Below are the code and all the weights of a small trained network. Each question names an input and a class and asks about switching units off, where a switched-off unit gives its printed mean instead of its output.

import numpy as np


def w(rows, s, z=0):
    codes = np.array(rows[::2]) - 128.0
    scale = np.full(codes.shape[1], s)
    scale[-1] = z or s
    return codes * scale


def f(y):
    return y / 2 * (1 + np.tanh(0.7978845608 * (y + 0.044715 * y**3)))


def log_softmax(a):
    a = a - a.max(-1, keepdims=True)
    return a - np.log(np.exp(a).sum(-1, keepdims=True))


def net(x, mask):
    res = np.array(x, float).reshape(1, 7) / 4 @ E
    y = f(res @ A[0][:, :-1].T + A[0][:, -1])
    res = res + np.where(mask, y, B[0][:, -1]) @ B[0][:, :-1]
    return log_softmax(res[-1] @ U[:, :-1].T + U[:, -1])


A, B = {}, {}
E = w([
[58,136,194,129,141,15,18],'x0',
[56,241,100,245,99,112,196],'x1',
[131,137,132,125,128,126,125],'x2',
[58,2,246,183,5,193,145],'x3',
[118,115,121,135,140,132,132],'x4',
[62,175,243,58,236,188,161],'x5',
[121,125,127,127,135,128,133],'x6',
],0.0068)
A[0] = w([
[76,120,189,134,159,1,64,110],'n0',
[127,151,191,66,176,203,189,240],'n1',
[137,177,163,171,39,165,146,52],'n2',
[174,235,52,72,169,105,97,39],'n3',
[112,94,187,85,32,157,139,9],'n4',
[107,142,205,187,34,185,105,3],'n5',
[28,212,94,223,102,126,164,69],'n6',
[173,89,189,144,166,158,102,39],'n7',
[178,41,128,42,134,144,51,36],'n8',
[180,58,24,178,36,67,133,107],'n9',
],0.0086,0.0052)
B[0] = w([
[209,120,133,180,81,159,229,205],'n0',
[114,124,179,167,34,119,156,255],'n1',
[155,41,100,113,141,111,72,158],'n2',
[69,77,55,178,143,53,129,210],'n3',
[101,57,23,130,186,105,115,175],'n4',
[100,70,84,89,187,35,138,182],'n5',
[189,175,117,55,164,206,2,202],'n6',
[68,103,94,109,191,104,38,142],'n7',
[153,179,133,52,175,190,106,198],'n8',
[52,223,154,98,67,145,192,228],'n9',
],0.01,0.0094)
U = w([
[17,35,42,149,237,70,87,44],'0',
[50,183,199,95,96,149,147,200],'1',
[183,170,118,11,229,244,1,11],'2',
[140,120,133,138,111,157,128,254],'3',
[243,82,81,195,60,223,205,90],'4',
[126,134,141,123,119,161,122,183],'5',
],0.0067,0.0056)

Each question gives the input, the list of numbers given to net, and the class t.
The units are the neurons (one row each of A and B). Each row of codes is followed by its name. A weight is (code - 128) times the scale printed after its matrix; where a second scale follows, it is the last column's (A, B and U).
mask holds one flag per neuron, in row order. A switched-off neuron (its flag False) gives its mean, the last column of its row in B, instead of its output. The means were averaged over made-up inputs and are rounded, as every weight is.
A unit's drop is (log p(t) with every unit on - log p(t) with that unit switched off) / (log p(t) with every unit on - log p(t) with every unit switched off).
The circuit of an input: a set's keep is (log p(t) with only the set's units on - log p(t) with every unit switched off) / (log p(t) with every unit on - log p(t) with every unit switched off). Starting from all 10 units, units are removed one at a time, each time the one whose removal leaves the highest keep (on an exact tie, the one counted first), for as long as the keep stays at least 0.8.
units of the circuit, in order: the units of the circuit, biggest drop first
unit that matters most: the unit with the biggest drop
k most important neurons: the k neurons with the biggest drops, biggest first
drop when u is switched off: that unit's drop, to one decimal
input [0,-7,-3,-1,6,-5,1], class 2: unit that matters most	n8
input [-6,-7,3,5,3,-2,-1], class 2: 2 most important neurons	n8, n0
input [-3,-2,0,7,1,4,-6], class 0: units of the circuit, in order	n4, n5
input [-3,6,5,-1,2,-7,5], class 1: 2 most important neurons	n9, n8
input [-6,3,-1,7,3,-6,-4], class 0: units of the circuit, in order	n5, n4
input [0,7,-5,4,-8,-8,-3], class 1: 2 most important neurons	n9, n8
input [7,-4,-3,6,-3,-8,1], class 1: 2 most important neurons	n9, n8
input [-6,7,5,-6,-6,3,0], class 2: 2 most important neurons	n6, n0
input [-5,-3,8,-4,-2,-8,-8], class 1: 2 most important neurons	n9, n0
input [-3,-6,-1,-5,-4,6,-7], class 3: 3 most important neurons	n1, n6, n9
input [-3,8,-4,-7,-5,6,-3], class 2: 4 most important neurons	n6, n9, n0, n5
input [-2,6,4,-3,-7,-5,-1], class 2: 3 most important neurons	n6, n1, n0
input [2,3,4,4,-8,-6,3], class 1: 3 most important neurons	n9, n3, n0
input [-7,7,4,-5,8,-3,-1], class 2: 2 most important neurons	n6, n1
input [-1,-2,-3,4,-4,-6,-4], class 1: 2 most important neurons	n9, n0
input [8,-2,-5,-3,-3,-7,6], class 4: most important neuron	n0
input [7,5,6,6,7,2,-5], class 4: 2 most important neurons	n0, n3
input [-3,1,0,7,3,4,2], class 0: 2 most important neurons	n5, n4
input [-4,2,-1,5,8,3,1], class 0: drop when n5 is switched off	0.5
input [3,5,4,6,5,-5,-6], class 0: units of the circuit, in order	n5
input [5,3,8,-8,6,6,6], class 0: drop when n3 is switched off	3.4
input [5,0,5,-3,-2,-4,3], class 4: drop when n7 is switched off	0.1
input [-8,3,-1,1,-7,-8,-3], class 1: drop when n0 is switched off	0.1
